Below is a small trained network, with its code and all its weights. Each question gives an input and a class and asks what happens when units are switched off, that is, made to give their printed mean instead of their output.

import numpy as np


def w(rows, s, z=0):
    codes = np.array(rows[::2]) - 128.0
    scale = np.full(codes.shape[1], s)
    scale[-1] = z or s
    return codes * scale


def f(y):
    return np.maximum(y, 0)


def log_softmax(a):
    a = a - a.max(-1, keepdims=True)
    return a - np.log(np.exp(a).sum(-1, keepdims=True))


def net(x, mask):
    res = np.array(x, float).reshape(1, 8) / 4 @ E
    y = f(res @ A[0][:, :-1].T + A[0][:, -1])
    res = res + np.where(mask, y, B[0][:, -1]) @ B[0][:, :-1]
    return log_softmax(res[-1] @ U[:, :-1].T + U[:, -1])


A, B = {}, {}
E = w([
[131,127,128,126,133,125,133],'x0',
[202,122,120,54,30,98,113],'x1',
[133,126,127,125,134,123,136],'x2',
[126,129,128,130,126,129,127],'x3',
[117,160,21,167,184,4,67],'x4',
[135,123,127,124,138,123,139],'x5',
[145,54,202,82,189,126,39],'x6',
[125,128,128,126,125,129,125],'x7',
],0.014)
A[0] = w([
[102,185,85,155,133,91,167,115],'N1',
[159,64,198,80,73,151,129,130],'N2',
[160,65,150,148,148,122,80,174],'N3',
[134,142,71,132,147,66,63,19],'N4',
[118,196,119,125,100,131,176,216],'N5',
[158,146,159,117,133,202,163,196],'N6',
[174,153,125,73,60,81,112,46],'N7',
[171,162,83,117,159,124,75,2],'N8',
[117,107,156,113,165,120,75,18],'N9',
[160,110,179,92,100,128,126,117],'N10',
[118,165,118,161,72,116,195,183],'N11',
[136,159,104,77,111,121,120,43],'N12',
[100,136,85,204,137,99,142,146],'N13',
[37,134,178,177,219,161,151,62],'N14',
[82,89,139,149,154,98,117,61],'N15',
[108,140,163,113,127,199,183,35],'N16',
[200,101,161,186,91,115,161,145],'N17',
[76,158,82,199,170,95,143,140],'N18',
[156,163,145,109,138,167,148,41],'N19',
[115,125,142,181,226,196,104,188],'N20',
[129,120,186,68,82,106,103,93],'N21',
[121,178,90,157,59,123,223,129],'N22',
[142,158,93,155,70,137,198,35],'N23',
[105,124,151,137,125,170,183,28],'N24',
[161,134,77,139,154,86,59,98],'N25',
[37,249,71,211,191,131,169,138],'N26',
],0.013,0.0083)
B[0] = w([
[188,185,100,139,168,181,96,194],'N1',
[202,162,106,62,150,155,114,212],'N2',
[141,98,154,85,89,161,150,180],'N3',
[52,9,183,164,33,82,192,192],'N4',
[41,153,100,202,141,91,139,196],'N5',
[87,45,142,123,85,118,184,196],'N6',
[54,97,110,170,118,86,181,179],'N7',
[143,88,204,72,58,181,187,154],'N8',
[77,165,67,223,188,55,173,156],'N9',
[154,155,147,116,117,165,116,175],'N10',
[82,86,134,179,114,106,174,201],'N11',
[99,179,87,186,156,70,104,143],'N12',
[187,174,92,124,137,168,102,196],'N13',
[91,26,234,138,36,104,207,198],'N14',
[127,146,88,172,146,129,105,150],'N15',
[110,172,66,204,171,67,97,177],'N16',
[149,123,122,118,165,146,82,158],'N17',
[184,181,94,112,157,175,81,213],'N18',
[92,144,122,169,125,102,152,144],'N19',
[47,129,126,153,123,57,184,202],'N20',
[147,148,141,90,135,173,133,174],'N21',
[93,73,159,145,65,86,175,218],'N22',
[94,65,217,66,50,194,172,182],'N23',
[77,106,110,210,146,69,162,159],'N24',
[42,104,152,158,129,83,172,195],'N25',
[178,166,98,106,160,174,97,253],'N26',
],0.011,0.024)
U = w([
[97,147,68,199,151,90,163,253],'0',
[118,85,211,73,65,173,177,44],'1',
[238,240,40,47,206,247,94,206],'2',
],0.014,0.0038)

Each question gives the input, the list of numbers given to net, and the class t.
The units are the neurons (one row each of A and B). Each row of codes is followed by its name. A weight is (code - 128) times the scale printed after its matrix; where a second scale follows, it is the last column's (A, B and U).
mask holds one flag per neuron, in row order. A switched-off neuron (its flag False) gives its mean, the last column of its row in B, instead of its output. The means were averaged over made-up inputs and are rounded, as every weight is.
A unit's drop is (log p(t) with every unit on - log p(t) with that unit switched off) / (log p(t) with every unit on - log p(t) with every unit switched off).
most important unit: the unit with the biggest drop
top k neurons: the k neurons with the biggest drops, biggest first
drop when u is switched off: that unit's drop, to one decimal
input [5,1,-6,-5,5,0,5,0], class 1: top neuron	(N8)
input [-8,-1,-8,2,3,0,8,6], class 0: top 2 neurons	(N9; N23)
input [7,-6,7,-3,-7,-3,-3,7], class 0: top 2 neurons	(N16; N24)
input [-8,-8,-5,-8,-8,-2,-3,-1], class 0: top 2 neurons	(N16; N24)
input [-3,2,2,3,7,-5,4,5], class 1: top 4 neurons	(N8; N4; N16; N5)
input [-7,1,-2,1,6,2,6,-4], class 1: top 4 neurons	(N8; N4; N3; N16)
input [5,-8,8,4,1,4,-2,-5], class 2: top 2 neurons	(N26; N18)
input [2,7,-3,6,-6,0,1,1], class 2: top 3 neurons	(N2; N14; N4)
input [-5,5,4,-7,6,-4,1,-3], class 1: top 3 neurons	(N8; N4; N16)
input [-5,0,-7,2,7,4,-5,0], class 2: top 3 neurons	(N26; N18; N1)
input [-1,6,0,-3,-3,-7,3,-5], class 2: top 3 neurons	(N2; N14; N4)
input [8,4,5,-6,8,2,6,-5], class 1: top 2 neurons	(N8; N4)
input [-2,-7,-3,7,0,-8,3,-1], class 1: top 3 neurons	(N14; N16; N5)
input [5,-1,7,6,-2,-4,-3,1], class 0: most important unit	N14
input [-4,-5,5,-3,-7,-6,-8,4], class 0: drop when N5 is switched off	0.3
input [-8,-8,0,-7,-4,8,-1,8], class 0: drop when N16 is switched off	1.3
input [-2,5,4,-8,7,-3,7,-8], class 1: drop when N8 is switched off	0.5
